How the objects are linked:
* | gi na se
rad | fus bav sol
nad | bav fus fel
zon | kab les nog
biv | les kab gez
rin | nog gab fuv
bav | dak rad nad
mem | fuv vem bif
vem | zeg mem geg
luk | nuz puf zot
tem | fen nam lig
lig | tem gov vog
vog | lig los fav
kug | tak gub pep
fav | vog ros nuz
gez | biv kef zub
gub | lin kug bor
tul | gab nog les
sol | rad dak fen
gab | geg rin tul
puf | kis luk kal
fen | sol dig tem
rig | bor fel fus
les | tul zon biv
nog | zon tul rin
ros | kal fav los
dak | dig sol bav
fus | rig nad rad
nam | gov tem dig
zuf | nuf zub kef
zeg | zot bif vem
nuf | pep kon zuf
fel | nad rig tak
lin | kon pep gub
gov | los lig nam
geg | vem fuv gab
tak | fel bor kug
bor | gub tak rig
kal | puf nuz ros
kab | kef biv zon
dig | nam fen dak
zot | luk kis zeg
kef | zuf gez kab
kis | bif zot puf
nuz | fav kal luk
pep | kug lin nuf
zub | gez zuf kon
kon | zub nuf lin
fuv | rin geg mem
bif | mem zeg kis
los | ros vog gov

The rows follow the links: the fewer symbols apart two objects are, the more alike their rows tend to be.

Each row is also shifted at random along 4 hidden directions that mean nothing.

Rows in random order:
Each row stands for one object.
row 1: [  3 -20   2  -7   2 -11 -19  12  -8 -13 -25  31  -7  25 -20 -20 -11  -1  -4  11  -8  35 -15 -15  21 -26  19  -8  -8 -15  -5  -4 -18  -4  12 -15  -6  -9 -11   2  12]
row 2: [  5   5   8   2  -4 -10 -14  -8   4 -30  -9  31 -11  14  18   9 -14 -20 -12   2   4  17   7 -16  13 -15  17   7 -28   1   8 -24   0  -1  21 -16 -22  -6 -36  16   4]
row 3: [ 24 -24  -8  -7   2 -11 -15  14 -12  -8 -27  26   2  20  -4 -19 -20   7   2   7  -7  33 -13 -20  16 -23  19   3   0 -16 -10  -1 -18  -4   4 -17  -8  -8   2  16   8]
row 4: [ 33 -19  -1  -3  -2  19   8  15  -2  19   3 -26   3  -4  12 -10   6  19   3  -1 -12  -4 -24   4  -9   6 -10   0  37 -22   3  30 -17  -7  13  -1  -1  -7   2 -12  14]
row 5: [ -1  11   4 -11   6  14  15  18  -8  16 -13 -18  -4 -18  18  -3  -4  12   4 -12 -29   1 -25  -6 -20  -3 -11   6   7  -8   0  19 -14 -28   7   6   9 -24  -5   7  -9]
row 6: [ 29  -3  10  17  -7 -16 -16 -18  14 -20  18   7  -3  19  -6  14   0 -11 -12   6  25   1  10   6  24   5  10  -1  -7   1   6 -22  11  24   2  -8 -16  16  -8   2  11]
row 7: [-17  12  40  12  -6   1 -14  -6  33   4  27 -35 -20   8  -2   9  -6  -6 -41  -1 -11  -5 -41   1   2   0 -22  -4   6   0  11  -5   5   6  19   8  14  -3 -16  -2   7]
row 8: [-34 -25 -27 -11   8  -1   2  10 -22  -4 -20  32  16   2   5 -19  -9   9  22  16   6   3  18 -10   2  -8  18   2  12 -10  -1   6  -1  -3   8 -16 -23   1   7  18  -4]
row 9: [-32 -13 -26  -3   4 -11  -5 -14  -8 -10  -1  30  24   9  13  -8  -3  -1  23   4  26   1  40   8  19  10  24   3   3   9  -9  -7  15  17 -19 -12 -14  27  23   9   2]
row 10: [  9 -18 -15  -6   3  10   4  19  -7  25 -14 -10   7   1 -14 -19   6  29  12  -3 -16  -1 -16  10  -5   2  -5  -4  35 -12 -12  29 -14  -1 -20   2  10   3  28 -12   7]
row 11: [-62 -10 -30 -20  13  10  14  11 -30  12 -23  27  24 -12  24 -21  10   8  36 -13 -12   0  20   2  -5   6   6   5  13  -7  -5  21  -9 -17 -13  -8  -1   2  21  -7  -3]
row 12: [ 25  23  -9  -8   0  -1  23  18 -12  27 -14 -21   6 -21 -31  -2  -4  13   5 -11 -18  -5 -10  -3 -23  -5 -13  -4 -11  16 -13  14  -3 -11 -38  32  36  -7  24   6 -24]
row 13: [ 29  13  32  15  -9  -5 -11 -13  30  -8  25 -28 -20  10 -15  18   3  -9 -36  -3   7  -7 -26   3   8   2 -11  -5  -7   1   5 -14   9  17   9   9   9   1 -15  -6   7]
row 14: [  9  16   1   7  -1   6  20 -13  11  17  20 -32  14 -20  28  15  -3   9   8 -14  11 -34  12  17 -19  24 -16   7  12  14   8  -1  15   3 -14  16  12  12  28  25 -15]
row 15: [-28 -23 -17 -11   4  -6 -10  24 -11  16 -25  13  16   7  -7 -32 -19  23  18   2 -11  11 -14  -2  14  -5   5  -2  17  -1 -19  22 -11   3 -27  -4  11   8  38  16   0]
row 16: [ 32  -8   3  11 -10 -10 -11 -25   5 -23  16  12  -2  18  18  16   9 -17  -5   1  28   5  23   7  28   7  16  -3  -1   6   5 -21   8  22   4 -10 -20  13 -14  -6  17]
row 17: [-14  -7 -24 -17   3  13  22  15 -29  10 -23  23  11 -12  -3 -15  18   3  29  -6 -14   0  13  -5 -11   1   7   0   4  -9  -8  18 -11 -22  -8  -6   3 -13   2 -28  -2]
row 18: [-52  -9  12  -4   2  -5 -16  -6   3 -22 -10  33  -7  18  27  -6   0 -20 -11  -3  -1  27  -1 -13  26 -10  13  -1 -16   1   4 -18  -8  -3  21 -21 -10 -10 -29  -1  14]
row 19: [  4 -10  -2  -7  -1  -9 -17   8  -4 -18 -19  35  -2  17   1 -14 -10  -6   3   4  -8  31  -1 -15  22 -17  18  -1 -18  -1  -3 -11 -10  -3  -1 -11  -9  -5  -8   8   3]
row 20: [-27 -13   5  -1   3  17   6  12  -1  27   7 -36   3 -10  10  -9  -2  23   4   6 -13 -15 -27   8 -14   9 -17   1  44 -14   3  28  -5  -7  10   2   6   1  21   1   7]
row 21: [-11  21  16  -3   9  10  12   7   1  22   0 -31   1 -18  -6   2   2   3  -5 -13 -28  -2 -28   1 -18   3 -25   1   1   9  -5  13  -7 -12 -15  19  35 -13   5 -14 -10]
row 22: [ 17  22  11  11  -8  -6   6 -15  15 -11  18  -9  -2 -14   6  21  -4 -15 -15  -1  21 -21  23   0  -8   6  -4   5 -23  13  10 -21  17   5  12   9 -10   0 -12  18 -19]
row 23: [ 19   1  -6  -5  -2 -14  -7   0 -10 -21 -18  42   2  17  13  -1  -2 -19   4  -6   3  28  17 -12  24 -11  21   4 -27   7  -7 -19 -12  -1  -9 -13  -5  -4 -21  -4  10]
row 24: [ 38 -21 -13  -8   1   1  -2  18 -16  11 -20   7   6   7   4 -22  -4  17  13  -3 -16  17 -12  -2   8  -3  11  -3  20 -14 -13  20 -23 -12 -17  -5   5  -5  14  -9  11]
row 25: [ -4 -20 -26  -6   3   1  -1   2 -22  -6 -16  36  15   6  -5  -7   6  -2  22  13  14   3  35  -1   5  -7  23   2   2  -8   1   2   1  -1   4 -17 -21   9   4   0   1]
row 26: [ -1  -2   2   0   3   7  16   9   3  26   7 -36   5 -15  -7  -7  -8  27  -1   6  -7 -21 -24   9 -19   4 -12  -2  34 -11   6  25   7   3  -4   9   9   6  28  19  -5]
row 27: [-46 -15  -1   3   1 -12 -25 -20  13 -18  15  16  10  21  21  -3  -7  -3  -1  11  24   0  12   5  24  11   9   7   8   0   5 -12  11  22   9 -16 -23  20  11  17   7]
row 28: [  4   9   1  11  -3 -27 -22 -20  19  -4  23  -6  14  14  11   6 -12   0  -8   0  28   0  12  15  21   9   3  -4 -10  25  -5 -22  18  30 -24   4   1  28  29  25  -6]
row 29: [ 16  20  28   7  -5   4   0  -7  18   6  17 -32 -14  -2  17  20   7  -7 -19 -23 -10  -4 -22   6  -1  13 -23   5   0  13   5  -4  -6   1  -7  17  23  -1  -9  -9   3]
row 30: [-41 -24 -13  -4   4   8  -7   0 -10 -19   0  30   1  14   1  -4   8  -1  11  10  10   0  20   2  12  -2  20   5  11 -17   3  -2   4   6  21 -23 -25   6  -6 -17  12]
row 31: [-12  18  -4   0   1 -24 -11 -10   0 -17   0  27   3   5 -19  10  -5 -19  -4   3  12   7  26  -9   8  -8  13  -4 -42  21  -6 -25  13  12 -12  -2   1   5 -10  10 -15]
row 32: [  0 -25 -10 -11   6  -6 -15  19 -12   0 -24  24   9   9   5 -23 -16  15  10   7  -8  25 -15  -3  16 -15  13   1  10 -13 -10  12 -20  -3  -5 -16  -4   0  13  18  10]
row 33: [-26 -22  -5   7  -2 -12 -17 -10   3 -15   7  21   1  19 -12  -3  -5  -4   2  18  28   0  23   0  20  -5  15   2   2 -10   0 -14  17  25   7 -16 -27  22   5  11   7]
row 34: [ 11  -1   9   8   2  15  12   5  12  18  11 -40  -6 -18   6   2  -5  18  -8   9  -6 -24 -20   9 -24   6 -14   3  29 -14  10  20   7  -2  17   6  -2   0  11  16  -1]
row 35: [ 11  11  21  15  -8 -10 -16 -13  27  -2  24 -20 -13  13 -15  18   9  -8 -25  -4  10  -3 -11  12  13  10 -11  -6  -6  11  -7 -14  10  20  -7   8   9  12  -5 -20   5]
row 36: [ -6  -3 -19 -13   4  10  19  22 -22  13 -27  10   1 -15 -30 -13  10   5  18   5 -20   1  -2 -11 -24 -12  -2  -2   4 -16  -5  21 -13 -26  -1   0  12 -15  -1 -22 -12]
row 37: [  3   8  -1   4  -2  12  13  -5   6  20  18 -34   2 -21 -10   9   5  20  -2   3   6 -31  -2  12 -25  12 -19  -5  19   4   4  11  13   6  -6  17   5   9  25   9 -12]
row 38: [-27   1  -5 -14   6  11  18  20 -18  14 -16  -2  -2 -15  -4 -13   4   9   7  -3 -30   3 -17  -7 -19  -8  -9  -2   8 -16  -1  23 -15 -29   7   2  10 -18  -3  -5  -4]
row 39: [ 12  -3  29  16  -5  -2 -20 -21  32 -15  28 -15 -17  16  14  15  -4 -11 -31   2  14  -6 -12   2  21   2  -3   4   0   2  14 -19  10  22  21  -3  -7   8 -18   2  15]
row 40: [-46  16  16   7  -1  -9  -5 -16  14 -19  14   6 -10   1 -10  15   4 -23 -18   5  12  -5  10  -1   0   1   1   1 -27  10   6 -29  21   6  20  -2  -8   5 -22   4  -6]
row 41: [ -5 -25  -5  -8   2  12  -2  21  -7  15 -11  -7   6  -2   0 -23  -5  18   8   3 -17  13 -30   6   1  -2  -6  -4  37 -18  -8  29 -21  -8  -2  -8   8  -5  13 -10  16]
row 42: [-52  23  11  11  -1  -7   3 -14  19   3  22 -24 -13 -12 -37  18   4  -5 -18  16  11 -35   4   2 -17   4 -19  -4  -9   7   8  -7  32  17   8  14   3   7   6  10 -21]
row 43: [ 45  23  21   4  -2  12   6   3   8  12   6 -26 -13 -16  32   6  -9  -2 -14 -21 -18  -2 -27  -1 -13   6 -20   7  -4  11   4   1 -10 -16  14  18  18 -19 -14  10  -4]
row 44: [ 30  30  15   8  -4   0   5  -2  10  15   6 -31   1 -12   7  10   1   1 -12 -24 -15  -6 -21   7  -9   6 -19   0 -12  20  -3  -5  -7  -3 -22  24  31  -3   2  -6  -4]
row 45: [ -4  13  21   8  -2   8   8 -14  17  -6  27 -32 -13 -14  25  21  -1  -6 -17   4   8 -33   1   5 -19   8 -11   6   0  -3  15  -9  17  -2  30   7  -8  -3 -16  17  -9]
row 46: [ 42   5  -8 -12   2  13  20  22 -17  10 -25  -7 -12 -12 -40  -3  12   1   4   0 -28   1 -15 -11 -30 -19  -6  -4  -4 -18  -2  20 -11 -26   5  10  13 -25 -19 -26  -8]
row 47: [  7 -17 -19 -11   1  17  14   8 -30  -5 -20  27   2   0 -13 -12  32  -9  25   6  -1   4  27  -6  -4  -7  16   1   3 -13   1  12 -13 -21   9 -17 -18  -8 -24 -44  11]
row 48: [ -8  10  15   9   1  10  13 -14  19   6  26 -38  -8 -20  15  14   1  -1 -10   5   0 -30  -3   6 -19  11 -14   8  11  -3  15  -2  18   5  23   9  -4   2  -4  16  -6]
row 49: [-13  24   2   3  -2 -15  -1 -17   2 -22   4  19   1   5   8  16   4 -24   1 -10  13   1  28  -1   9   5   6   2 -38  22  -1 -29  12   6  -7   2   3   4 -13   0  -8]
row 50: [-23  24  11   4  -1  -7   3 -24  14 -13  14   0   2  -7  26  21  -6 -18  -8  -7  15 -13  19  -1  -2  12  -3   4 -26  19  10 -24  15   4   6   6  -8   8  -7  15 -14]

Some objects, each with its row:
zon row 40
pep row 48
nam row 41
fen row 38
fuv row 2
tul row 28
dak row 4
tak row 37
sol row 36
geg row 35
zub row 33
nuz row 43
kon row 9
rad row 17
puf row 1
kug row 14
fav row 21
lig row 5

Row, symbols taken left to right, then the row they reach:
row 11 na se: row 34
row 46 na gi: row 24
row 49 se na: row 39
row 16 na gi se: row 50
row 8 gi se gi: row 25
row 13 na: row 18
row 26 gi na na: row 20
row 42 se na: row 27
row 29 se na: row 23
row 12 na gi se: row 15
row 3 na se: row 44
row 7 na se: row 19

